Here is a tiny trained network, its code and every weight. The questions are about switching its units off for an input and a class, where a switched-off unit gives its printed mean instead of its output.

import numpy as np


def w(rows, s, z=0):
    codes = np.array(rows[::2]) - 128.0
    scale = np.full(codes.shape[1], s)
    scale[-1] = z or s
    return codes * scale


def norm(h):
    return h / np.sqrt((h * h).mean(-1, keepdims=True) + 1e-5)


def f(y):
    return np.maximum(y, 0)


def log_softmax(a):
    a = a - a.max(-1, keepdims=True)
    return a - np.log(np.exp(a).sum(-1, keepdims=True))


def net(x, mask):
    res = np.array(x, float).reshape(1, 2) / 4 @ E
    u = 0
    for l in range(3):
        y = f(norm(res) @ A[l][:, :-1].T + A[l][:, -1])
        res = res + np.where(mask[u : u + 5], y, B[l][:, -1]) @ B[l][:, :-1]
        u += 5
    return log_softmax(norm(res)[-1] @ U[:, :-1].T + U[:, -1])


A, B = {}, {}
E = w([
[110,133,1],'x0',
[6,156,135],'x1',
],0.0009)
A[0] = w([
[160,201,46,7],'0.n1',
[136,68,2,59],'0.n2',
[41,176,127,29],'0.n3',
[236,125,137,112],'0.n4',
[200,137,127,114],'0.n5',
],0.0073,0.0022)
B[0] = w([
[68,49,150,189],'0.n1',
[77,43,77,252],'0.n2',
[85,197,183,193],'0.n3',
[154,255,124,235],'0.n4',
[208,161,110,196],'0.n5',
],0.0078,0.004)
A[1] = w([
[70,32,42,156],'1.n1',
[140,35,62,116],'1.n2',
[162,97,188,70],'1.n3',
[162,122,77,1],'1.n4',
[80,1,108,122],'1.n5',
],0.0082,0.0052)
B[1] = w([
[142,3,240,253],'1.n1',
[23,174,134,193],'1.n2',
[181,67,151,131],'1.n3',
[99,136,197,129],'1.n4',
[79,53,165,223],'1.n5',
],0.0079,0.0055)
A[2] = w([
[101,130,73,3],'2.n1',
[254,133,158,190],'2.n2',
[213,166,130,34],'2.n3',
[170,157,143,123],'2.n4',
[89,217,129,183],'2.n5',
],0.0095,0.006)
B[2] = w([
[39,254,87,128],'2.n1',
[126,93,24,218],'2.n2',
[153,133,17,163],'2.n3',
[151,123,74,168],'2.n4',
[95,210,176,254],'2.n5',
],0.0077,0.0061)
U = w([
[145,127,11,43],'0',
[33,225,172,254],'1',
[26,16,211,254],'2',
[149,231,1,253],'3',
[177,80,106,2],'4',
[218,78,132,2],'5',
[252,63,128,2],'6',
],0.0089,0.0061)

Each question gives the input, the list of numbers given to net, and the class t.
The units are the neurons (one row each of A and B). Each row of codes is followed by its name. A weight is (code - 128) times the scale printed after its matrix; where a second scale follows, it is the last column's (A, B and U).
mask holds one flag per neuron, layer by layer. A switched-off neuron (its flag False) gives its mean, the last column of its row in B, instead of its output. The means were averaged over made-up inputs and are rounded, as every weight is.
A unit's drop is (log p(t) with every unit on - log p(t) with that unit switched off) / (log p(t) with every unit on - log p(t) with every unit switched off).
The circuit of an input: a set's keep is (log p(t) with only the set's units on - log p(t) with every unit switched off) / (log p(t) with every unit on - log p(t) with every unit switched off). Starting from the 12 units with the biggest drops (on a tie, the unit counted first), units are removed one at a time, each time the one whose removal leaves the highest keep (on an exact tie, the one counted first), for as long as the keep stays at least 0.8.
units of the circuit, in order: the units of the circuit, biggest drop first
unit that matters most: the unit with the biggest drop
k most important neurons: the k neurons with the biggest drops, biggest first
k most important neurons of layer l: the k neurons of layer l with the biggest drops, biggest first
drop of u: that unit's drop, to one decimal
input [-8,1], class 0: 3 most important neurons of layer 0 => [0.n2 0.n3 0.n4]
input [3,5], class 1: units of the circuit, in order => [0.n3 1.n1]
input [3,-6], class 3: 3 most important neurons => [0.n4 0.n5 1.n2]
input [3,-8], class 3: 2 most important neurons => [0.n4 1.n1]
input [-4,3], class 1: 2 most important neurons => [1.n1 0.n2]
input [-7,0], class 3: unit that matters most => 0.n2
input [3,6], class 1: 2 most important neurons => [0.n3 1.n1]
input [-6,1], class 0: 3 most important neurons of layer 0 => [0.n2 0.n1 0.n3]
input [-8,3], class 0: 2 most important neurons of layer 2 => [2.n2 2.n5]
input [-3,3], class 1: 2 most important neurons => [0.n2 1.n1]
input [3,7], class 1: drop of 0.n3 => 1.8
input [1,5], class 1: drop of 1.n1 => 0.4
input [-5,-2], class 3: drop of 1.n1 => 0.1
